Q483: [130 128 117 115 131 144 121 125]
Q87: [101 199 101  97 110 126 119 101]
Q964: [124 189 100  99 111 127 128 113]
Q251: [110 192  90 129 110 110 129 110]
Q179: [ 97 199 116 108 125 149 110 120]
Q664: [111 201  99  90 109 119 125 113]
Q381: [138 178 103 102 125 129 138 114]
common Q381 Q664: 
[125]
dup Q381: 
[138]
common Q964 Q483: 
[128]
dup Q87: 
[101]
common Q381 Q251: 
[129]
[130 128 117 115 131 144 121 125]
Q483

Q683: [ 75 116 130  98 137]
Q699: [166  80 115 141  69]
Q302: [ 94 156 126  85  92]
Q179: [106  92 123 126 153]
Q251: [141 160  90  81  89]
Q964: [ 99 108 163  76 106]
Q87: [175 141  76 159 160]
Q668: [ 74 108 186  61 110]
Q381: [134 133 169 169 169]
Q483: [132 151  69 151 186]
[ 99 108 163  76 106]
Q964
common Q964 Q87: 
[76]
dup Q381: 
[169]

Q683: [151 151 151 120 152 143]
Q668: [143 190 151 164  73 179]
Q87: [185 143  98 120 151  93]
dup Q683: 
[151]
[143 190 151 164  73 179]
Q668

Q302: [ 98 132 100 146  98 115 129 101]
Q179: [142 152 102 140 123 132 123  98]
Q87: [118 172 102  83 130 125 167  55]
Q843: [170 132 100 146  98 115 120 166]
Q381: [148  64 134 165 109 125  98 193]
common Q302 Q381: 
[98]
dup Q302: 
[98]
dup Q179: 
[123]
common Q179 Q87: 
[102]

Q664: [ 89  85 142 129  98  85]
Q843: [181 181 106 181  98 181]
Q251: [ 89  85 135 129 134 134]
Q87: [163  85 142 129  98 134]
common Q87 Q843: 
[98]
dup Q664: 
[85]
common Q843 Q664: 
[98]
dup Q843: 
[181]

Q302: [127  91 128 112 158  95 121 121 136  99 136 151 108 100 105 119 136 108
 114 187  88 151 127 151 193 151]
Q683: [104 131  86 135 108 147 111 120 142 148 134 144 119 140 117 165  94 131
 118 117 187  99 123 146 148 147]
Q87: [136  91 128 112 158  95 121 121 136  99 136 151 101 100 102 119 136 108
 100 136 100 102 118 136 113 113]
[136  91 128 112 158  95 121 121 136  99 136 151 101 100 102 119 136 108
 100 136 100 102 118 136 113 113]
Q87
[127  91 128 112 158  95 121 121 136  99 136 151 108 100 105 119 136 108
 114 187  88 151 127 151 193 151]
Q302
[104 131  86 135 108 147 111 120 142 148 134 144 119 140 117 165  94 131
 118 117 187  99 123 146 148 147]
Q683

Q483: [159 119 100 151 149 136 106 135 142 116 107 157 114 119 108 119 118 140
 126  78 157 166 137 126 131 127 118 138 119 130 124 114 146 150 155 142
 136 176 122]
Q664: [138 136  98 130 114 129 109 118 103 133  56 120 107 128 111 151 118 117
 114 100 122 154 118 124 125 166 179 142 107 127 142 169 135 133 145 121
 194 130 160]
Q381: [127 125  75 118 102 160 111 120 119 153 111 134 133 121 110 129 130 103
 131  97 158 145 111 144 104 153 150 124 136 113  96 156 115 108 139 133
 154 146 126]
Q964: [127 128 112 130 148 120 112 127 143 134  88 125 102 139 105 143 127  98
 147  72 133 155 143 125 117 104 130 137 124 111  82 114 142 131 133 124
 133 154 158]
Q87: [ 99 120 114 129 136 119 100 151 135 147 111 150  89 169 137 155 125 102
 138 130 159 132 141 121 129  94 156 141 118 121 118 103 146 130 133 117
 134 153 128]
Q179: [121 140  83 128 140 139 105 125 137 155  81 144 114 138 117 162 134  96
 142 119 155 149 131 140 118 144 173 134 126 115  98 138 130 105 136 133
 156 133 129]
[ 99 120 114 129 136 119 100 151 135 147 111 150  89 169 137 155 125 102
 138 130 159 132 141 121 129  94 156 141 118 121 118 103 146 130 133 117
 134 153 128]
Q87
[127 128 112 130 148 120 112 127 143 134  88 125 102 139 105 143 127  98
 147  72 133 155 143 125 117 104 130 137 124 111  82 114 142 131 133 124
 133 154 158]
Q964
[159 119 100 151 149 136 106 135 142 116 107 157 114 119 108 119 118 140
 126  78 157 166 137 126 131 127 118 138 119 130 124 114 146 150 155 142
 136 176 122]
Q483

Q381: [133 134 125 134 189 188]
Q179: [133 135 124 134 188 190]
Q699: [132 135 126 133 188 190]
Q87: [129 142 186 143 127 165]
Q668: [129 147 185 192 184 193]
Q683: [134 138 124 168 186 189]
Q964: [129 142 186 192 182 194]
Q664: [128 134 126 127 127 186]
Q302: [131 142 125 132 180 188]
Q251: [131 133 124 129 159 188]
Q843: [127 132 125 128 126 182]
[132 135 126 133 188 190]
Q699
common Q964 Q302: 
[142]
[129 147 185 192 184 193]
Q668

